Below is a small trained network, with its code and all its weights. Each question gives an input and a target symbol and asks what happens when units are switched off, that is, made to give their printed mean instead of their output.

import numpy as np


def w(rows, s, z=0):
    codes = np.array(rows[::2]) - 128.0
    scale = np.full(codes.shape[1], s)
    scale[-1] = z or s
    return codes * scale


def f(y):
    return np.maximum(y, 0)


def softmax(a):
    e = np.exp(a - a.max(-1, keepdims=True))
    return e / e.sum(-1, keepdims=True)


def log_softmax(a):
    a = a - a.max(-1, keepdims=True)
    return a - np.log(np.exp(a).sum(-1, keepdims=True))


def net(x, mask):
    ids = ['ΔΦβγζημξστω'.index(c) for c in x.split()]
    T = len(ids)
    res = E[ids] + P[:T]
    r = res
    for j in range(3):
        rows = slice(3 * j, 3 * j + 3)
        q, k, v = (r @ M[0][rows].T for M in (Q, K, V))
        z = softmax(np.where(np.tri(T) > 0, q @ k.T / 3**0.5, -1e9)) @ v
        o = O[0][rows]
        res = res + np.where(mask[j], z, o[:, -1]) @ o[:, :-1]
    y = f(res @ A[0][:, :-1].T + A[0][:, -1])
    res = res + np.where(mask[3:19], y, B[0][:, -1]) @ B[0][:, :-1]
    return log_softmax(res[-1] @ U[:, :-1].T + U[:, -1])


Q, K, V, O, A, B = {}, {}, {}, {}, {}, {}
E = w([
[154,70,125,121,166,104,34,231,252,79,11,103],'Δ',
[153,166,62,37,119,121,123,195,151,126,111,69],'Φ',
[152,124,233,110,94,116,81,111,142,109,139,173],'β',
[40,152,192,54,80,82,116,166,118,102,30,88],'γ',
[139,142,148,145,53,130,155,157,52,109,97,205],'ζ',
[132,199,150,160,119,106,102,72,83,152,110,138],'η',
[72,152,107,86,147,13,106,102,33,178,111,177],'μ',
[152,130,116,160,78,233,123,61,185,116,134,150],'ξ',
[121,143,135,154,159,137,102,118,142,217,37,209],'σ',
[65,121,69,205,132,98,72,67,108,127,143,100],'τ',
[132,122,121,130,93,211,44,151,176,203,128,80],'ω',
],0.02)
P = w([
[29,203,46,120,44,87,40,2,135,58,3,181],'0',
[60,147,154,119,106,79,159,197,127,81,69,185],'1',
[89,159,111,146,118,109,128,202,167,119,99,193],'2',
[117,130,100,127,102,139,111,161,143,169,171,197],'3',
[107,165,97,187,141,143,101,149,159,174,153,223],'4',
[74,137,62,78,115,138,83,155,64,185,195,174],'5',
],0.0077)
Q[0] = w([
[85,175,84,106,138,162,73,149,132,158,140,177],'h1',
[119,125,106,186,89,107,142,132,84,82,117,163],'h1',
[132,98,116,135,202,126,199,136,95,132,163,85],'h1',
[126,171,65,105,110,132,57,124,135,103,125,207],'h2',
[106,177,125,119,17,153,96,166,125,122,105,154],'h2',
[134,72,143,129,133,146,189,153,120,121,91,136],'h2',
[93,155,97,193,144,108,80,150,142,143,108,191],'h3',
[76,255,116,91,117,193,60,97,86,207,131,172],'h3',
[129,169,103,50,10,158,77,104,124,195,119,120],'h3',
],0.0081)
K[0] = w([
[140,84,39,81,114,197,71,50,154,157,35,97],'h1',
[112,131,64,86,98,180,94,108,93,154,132,147],'h1',
[127,168,173,157,139,132,194,116,141,90,196,79],'h1',
[181,109,1,164,127,144,40,107,64,159,111,166],'h2',
[106,120,106,203,150,123,169,125,91,206,171,182],'h2',
[160,148,199,113,120,137,108,85,122,106,146,49],'h2',
[129,102,72,131,84,109,23,115,172,78,127,102],'h3',
[98,206,83,100,44,100,51,26,134,67,186,120],'h3',
[153,133,87,153,73,140,73,45,118,54,106,107],'h3',
],0.0072)
V[0] = w([
[55,99,185,134,87,124,101,156,242,100,135,70],'h1',
[107,135,211,110,171,111,104,148,156,154,120,115],'h1',
[188,152,133,108,242,79,83,133,213,63,82,169],'h1',
[133,191,143,144,168,54,106,89,159,126,194,24],'h2',
[128,77,198,39,143,170,88,187,224,163,119,97],'h2',
[54,49,105,122,131,98,72,152,109,119,165,128],'h2',
[169,226,100,104,55,145,75,102,162,143,90,91],'h3',
[197,148,254,68,134,123,106,70,102,147,116,136],'h3',
[170,81,113,152,138,150,136,92,117,59,128,161],'h3',
],0.0079)
O[0] = w([
[68,156,160,233,106,242,164,152,112,97,116,63,174],'h1',
[46,82,129,148,125,169,109,142,102,170,48,88,137],'h1',
[86,122,46,124,193,66,174,3,79,118,134,205,162],'h1',
[152,56,171,232,100,90,86,83,147,101,147,36,62],'h2',
[92,66,51,124,62,188,135,132,89,135,54,109,75],'h2',
[63,129,100,178,103,72,104,146,220,201,150,139,141],'h2',
[151,26,105,148,136,123,176,92,13,117,109,39,246],'h3',
[155,90,159,218,145,114,58,228,115,126,94,232,134],'h3',
[139,129,202,173,146,128,79,112,167,2,181,146,105],'h3',
],0.0073,0.014)
A[0] = w([
[158,162,121,183,141,2,96,150,51,173,157,79,205],'n1',
[109,96,140,79,67,55,139,151,114,117,87,202,107],'n2',
[75,213,144,106,206,191,97,91,120,67,120,120,193],'n3',
[88,192,89,228,212,201,127,112,113,235,213,169,253],'n4',
[177,167,150,148,138,163,134,91,166,36,58,82,178],'n5',
[83,65,129,191,151,97,203,121,50,86,174,90,64],'n6',
[212,140,124,184,43,105,139,59,121,139,127,183,153],'n7',
[155,188,123,137,85,85,164,138,93,222,167,183,149],'n8',
[60,105,210,146,69,151,106,125,101,102,186,203,138],'n9',
[132,182,144,126,154,169,182,48,110,118,133,132,139],'n10',
[157,159,170,128,197,153,166,149,114,148,68,116,196],'n11',
[206,115,87,183,127,119,139,96,88,71,97,126,122],'n12',
[204,27,159,183,125,150,86,131,87,164,42,80,74],'n13',
[95,210,54,92,139,118,118,98,55,119,127,170,144],'n14',
[102,141,154,144,48,66,141,47,164,149,224,6,169],'n15',
[211,98,158,123,152,149,189,89,146,180,88,177,30],'n16',
],0.0066,0.0022)
B[0] = w([
[34,97,225,104,135,138,77,242,99,111,104,172,204],'n1',
[201,135,102,135,190,203,159,144,159,165,165,107,218],'n2',
[135,133,74,74,166,163,132,158,39,121,221,118,179],'n3',
[118,115,144,96,51,143,154,106,168,101,88,166,203],'n4',
[102,81,101,145,105,146,115,190,153,105,181,112,153],'n5',
[127,125,118,163,120,116,140,130,156,133,132,133,211],'n6',
[80,87,90,78,178,116,157,190,117,168,181,117,165],'n7',
[80,144,150,123,64,149,118,81,74,108,135,65,204],'n8',
[133,255,33,160,137,98,97,121,168,122,90,129,178],'n9',
[90,105,103,109,160,71,96,113,154,124,151,113,175],'n10',
[124,124,206,59,79,184,134,60,136,57,164,150,186],'n11',
[171,87,124,190,127,102,139,178,141,133,203,221,165],'n12',
[159,147,166,209,139,102,164,90,90,164,185,149,200],'n13',
[197,130,180,116,162,149,63,128,239,160,110,105,247],'n14',
[187,141,96,100,116,106,95,82,149,139,73,121,193],'n15',
[151,141,201,83,102,98,114,144,146,128,110,65,157],'n16',
],0.0068,0.012)
U = w([
[70,144,3,144,247,116,159,96,82,203,122,166,9],'Δ',
[217,2,71,41,169,81,166,92,58,181,42,141,227],'Φ',
[150,121,56,178,164,152,44,164,98,109,29,190,87],'β',
[79,83,133,115,56,224,96,130,94,133,62,77,202],'γ',
[90,145,96,32,75,185,128,158,101,111,216,153,214],'ζ',
[94,7,165,116,186,89,161,179,139,199,158,140,49],'η',
[24,106,109,104,103,62,138,184,234,248,173,115,151],'μ',
[132,20,142,96,132,146,83,97,36,13,170,124,33],'ξ',
[176,144,107,50,190,179,129,84,93,170,68,142,7],'σ',
[152,114,84,112,69,64,91,101,171,103,84,62,199],'τ',
[119,173,87,188,200,174,153,125,80,197,101,18,111],'ω',
],0.004,0.0014)

Each question gives the input, a string of symbols that net reads in full, and the target symbol t.
The units are the heads (3 rows each of Q, K, V and O) and the neurons (one row each of A and B). Each row of codes is followed by its name. A weight is (code - 128) times the scale printed after its matrix; where a second scale follows, it is the last column's (O, A, B and U).
mask holds one flag per unit, heads first, then neurons. A switched-off unit (its flag False) gives its mean, the last column of its rows in O or B, instead of its output. The means were averaged over made-up inputs and are rounded, as every weight is.
A unit's drop is (log p(t) with every unit on - log p(t) with that unit switched off) / (log p(t) with every unit on - log p(t) with every unit switched off).
The circuit of an input: a set's keep is (log p(t) with only the set's units on - log p(t) with every unit switched off) / (log p(t) with every unit on - log p(t) with every unit switched off). Starting from the 12 units with the biggest drops (on a tie, the unit counted first), units are removed one at a time, each time the one whose removal leaves the highest keep (on an exact tie, the one counted first), for as long as the keep stays at least 0.8.
units of the circuit, in order: the units of the circuit, biggest drop first
unit that matters most: the unit with the biggest drop
k most important neurons: the k neurons with the biggest drops, biggest first
heads that matter: for each layer, one digit per head in row order, 1 if its drop is at least 0.15 and else 0, layers parted by /
input Δ σ η, target Δ: unit that matters most -> h1
input β γ β, target β: heads that matter -> 001
input ζ ζ σ, target σ: heads that matter -> 110
input β β β η, target β: heads that matter -> 001
input μ Δ ζ, target μ: units of the circuit, in order -> h2, h3
input γ τ μ σ, target γ: heads that matter -> 000
input τ τ β, target τ: heads that matter -> 011
input Δ β ξ β, target Δ: heads that matter -> 100
input γ Δ β, target Δ: units of the circuit, in order -> h1, n9
input τ ζ β, target τ: units of the circuit, in order -> h3, n15, h2
input τ ω τ ξ γ, target τ: units of the circuit, in order -> h2, n15, h3
input σ Φ Δ β ζ, target σ: units of the circuit, in order -> h2, n14, h1
input ζ γ γ γ, target ζ: units of the circuit, in order -> h2, n3, h3
input γ ω ω ζ σ, target γ: heads that matter -> 100
input τ η ζ γ γ ξ, target τ: units of the circuit, in order -> n15, h2, h3
input μ ζ ξ, target μ: units of the circuit, in order -> h2, h1, h3
input ζ γ η, target ζ: heads that matter -> 010
input Φ γ ζ Δ γ Δ, target Δ: heads that matter -> 100
input β Δ γ β, target β: 2 most important neurons -> n9, n4
input ξ Δ ξ, target ξ: heads that matter -> 011
input σ β Φ γ, target σ: 2 most important neurons -> n2, n14
input Δ γ η γ Φ, target Δ: units of the circuit, in order -> h1
input Δ ζ ξ γ μ, target μ: unit that matters most -> n14
input Φ γ σ η, target Φ: units of the circuit, in order -> h3, h1
